Here is a tiny trained network, its code and every weight. The questions are about switching its units off for an input and a class, where a switched-off unit gives its printed mean instead of its output.

import numpy as np


def w(rows, s, z=0):
    codes = np.array(rows[::2]) - 128.0
    scale = np.full(codes.shape[1], s)
    scale[-1] = z or s
    return codes * scale


def norm(h):
    return h / np.sqrt((h * h).mean(-1, keepdims=True) + 1e-5)


def f(y):
    return np.maximum(y, 0)


def log_softmax(a):
    a = a - a.max(-1, keepdims=True)
    return a - np.log(np.exp(a).sum(-1, keepdims=True))


def net(x, mask):
    res = np.array(x, float).reshape(1, 7) / 4 @ E
    u = 0
    for l in range(3):
        y = f(norm(res) @ A[l][:, :-1].T + A[l][:, -1])
        res = res + np.where(mask[u : u + 9], y, B[l][:, -1]) @ B[l][:, :-1]
        u += 9
    return log_softmax(norm(res)[-1] @ U[:, :-1].T + U[:, -1])


A, B = {}, {}
E = w([
[86,30,106],'x0',
[123,136,124],'x1',
[176,88,3],'x2',
[217,156,175],'x3',
[135,130,124],'x4',
[143,125,123],'x5',
[118,164,106],'x6',
],0.0053)
A[0] = w([
[143,131,158,179],'L0N0',
[129,68,154,117],'L0N1',
[181,124,114,97],'L0N2',
[119,104,5,195],'L0N3',
[199,139,96,250],'L0N4',
[166,162,142,56],'L0N5',
[169,112,161,148],'L0N6',
[126,115,150,143],'L0N7',
[138,138,210,90],'L0N8',
],0.012,0.002)
B[0] = w([
[128,59,96,162],'L0N0',
[80,170,110,162],'L0N1',
[162,159,105,168],'L0N2',
[33,65,171,254],'L0N3',
[33,235,72,214],'L0N4',
[223,71,143,163],'L0N5',
[202,73,3,168],'L0N6',
[59,167,171,145],'L0N7',
[200,113,175,188],'L0N8',
],0.0051,0.0072)
A[1] = w([
[109,99,151,186],'L1N0',
[164,127,118,217],'L1N1',
[146,95,185,7],'L1N2',
[64,130,179,158],'L1N3',
[146,108,100,85],'L1N4',
[119,107,245,217],'L1N5',
[149,100,112,78],'L1N6',
[151,153,135,19],'L1N7',
[67,180,98,33],'L1N8',
],0.012,0.0018)
B[1] = w([
[129,163,67,196],'L1N0',
[30,150,93,182],'L1N1',
[174,92,72,168],'L1N2',
[150,219,87,244],'L1N3',
[130,157,53,153],'L1N4',
[136,172,2,254],'L1N5',
[176,143,72,145],'L1N6',
[18,64,185,152],'L1N7',
[103,109,162,213],'L1N8',
],0.0056,0.0045)
A[2] = w([
[28,203,94,177],'L2N0',
[178,133,220,131],'L2N1',
[255,220,119,254],'L2N2',
[110,129,145,104],'L2N3',
[95,125,152,161],'L2N4',
[129,114,80,147],'L2N5',
[200,168,200,147],'L2N6',
[192,154,163,106],'L2N7',
[199,68,54,115],'L2N8',
],0.011,0.0041)
B[2] = w([
[200,164,131,246],'L2N0',
[95,7,93,137],'L2N1',
[160,87,220,236],'L2N2',
[87,175,93,129],'L2N3',
[224,91,124,144],'L2N4',
[93,148,165,174],'L2N5',
[136,3,129,152],'L2N6',
[121,6,108,146],'L2N7',
[138,250,197,169],'L2N8',
],0.0066,0.011)
U = w([
[217,154,182,71],'0',
[126,169,81,56],'1',
[138,7,140,250],'2',
],0.014,0.0026)

Each question gives the input, the list of numbers given to net, and the class t.
The units are the neurons (one row each of A and B). Each row of codes is followed by its name. A weight is (code - 128) times the scale printed after its matrix; where a second scale follows, it is the last column's (A, B and U).
mask holds one flag per neuron, layer by layer. A switched-off neuron (its flag False) gives its mean, the last column of its row in B, instead of its output. The means were averaged over made-up inputs and are rounded, as every weight is.
A unit's drop is (log p(t) with every unit on - log p(t) with that unit switched off) / (log p(t) with every unit on - log p(t) with every unit switched off).
The circuit of an input: a set's keep is (log p(t) with only the set's units on - log p(t) with every unit switched off) / (log p(t) with every unit on - log p(t) with every unit switched off). Starting from the 12 units with the biggest drops (on a tie, the unit counted first), units are removed one at a time, each time the one whose removal leaves the highest keep (on an exact tie, the one counted first), for as long as the keep stays at least 0.8.
units of the circuit, in order: the units of the circuit, biggest drop first
unit that matters most: the unit with the biggest drop
top k neurons: the k neurons with the biggest drops, biggest first
k most important neurons of layer l: the k neurons of layer l with the biggest drops, biggest first
drop of u: that unit's drop, to one decimal
input [-3,-2,0,4,-2,-2,5], class 2: unit that matters most	L0N3
input [3,-3,-4,-2,7,8,2], class 1: units of the circuit, in order	(L1N5; L1N0)
input [4,1,0,-7,-4,7,3], class 1: 2 most important neurons of layer 1	(L1N3; L1N0)
input [2,-2,-7,-7,-8,3,1], class 1: top 2 neurons	(L2N2; L1N5)
input [-7,-4,0,2,4,0,4], class 2: top 4 neurons	(L1N5; L0N5; L2N6; L1N3)
input [5,5,7,1,-2,-7,-1], class 1: top 2 neurons	(L2N2; L2N6)
input [8,2,6,3,4,-1,-3], class 1: units of the circuit, in order	(L2N2; L2N8)
input [0,-1,-6,8,-1,7,-8], class 2: top 2 neurons	(L0N8; L0N3)
input [4,-7,-2,2,-3,-8,-8], class 0: 2 most important neurons of layer 0	(L0N3; L0N4)
input [6,4,-4,0,6,7,7], class 1: top 2 neurons	(L1N5; L0N6)
input [7,0,-7,-2,3,-1,5], class 1: 2 most important neurons of layer 2	(L2N2; L2N8)
input [-3,-5,-5,5,6,-3,-3], class 2: top 2 neurons	(L0N3; L0N8)
input [8,5,-6,-5,3,-1,2], class 1: drop of L2N2	0.2
input [-3,-1,-8,6,0,-7,-1], class 2: drop of L2N6	0.1
input [3,-3,5,3,-5,1,-5], class 1: drop of L0N4	0.0
input [8,-3,-7,-6,-5,-2,-3], class 1: most important neuron of layer 2	(L2N2)
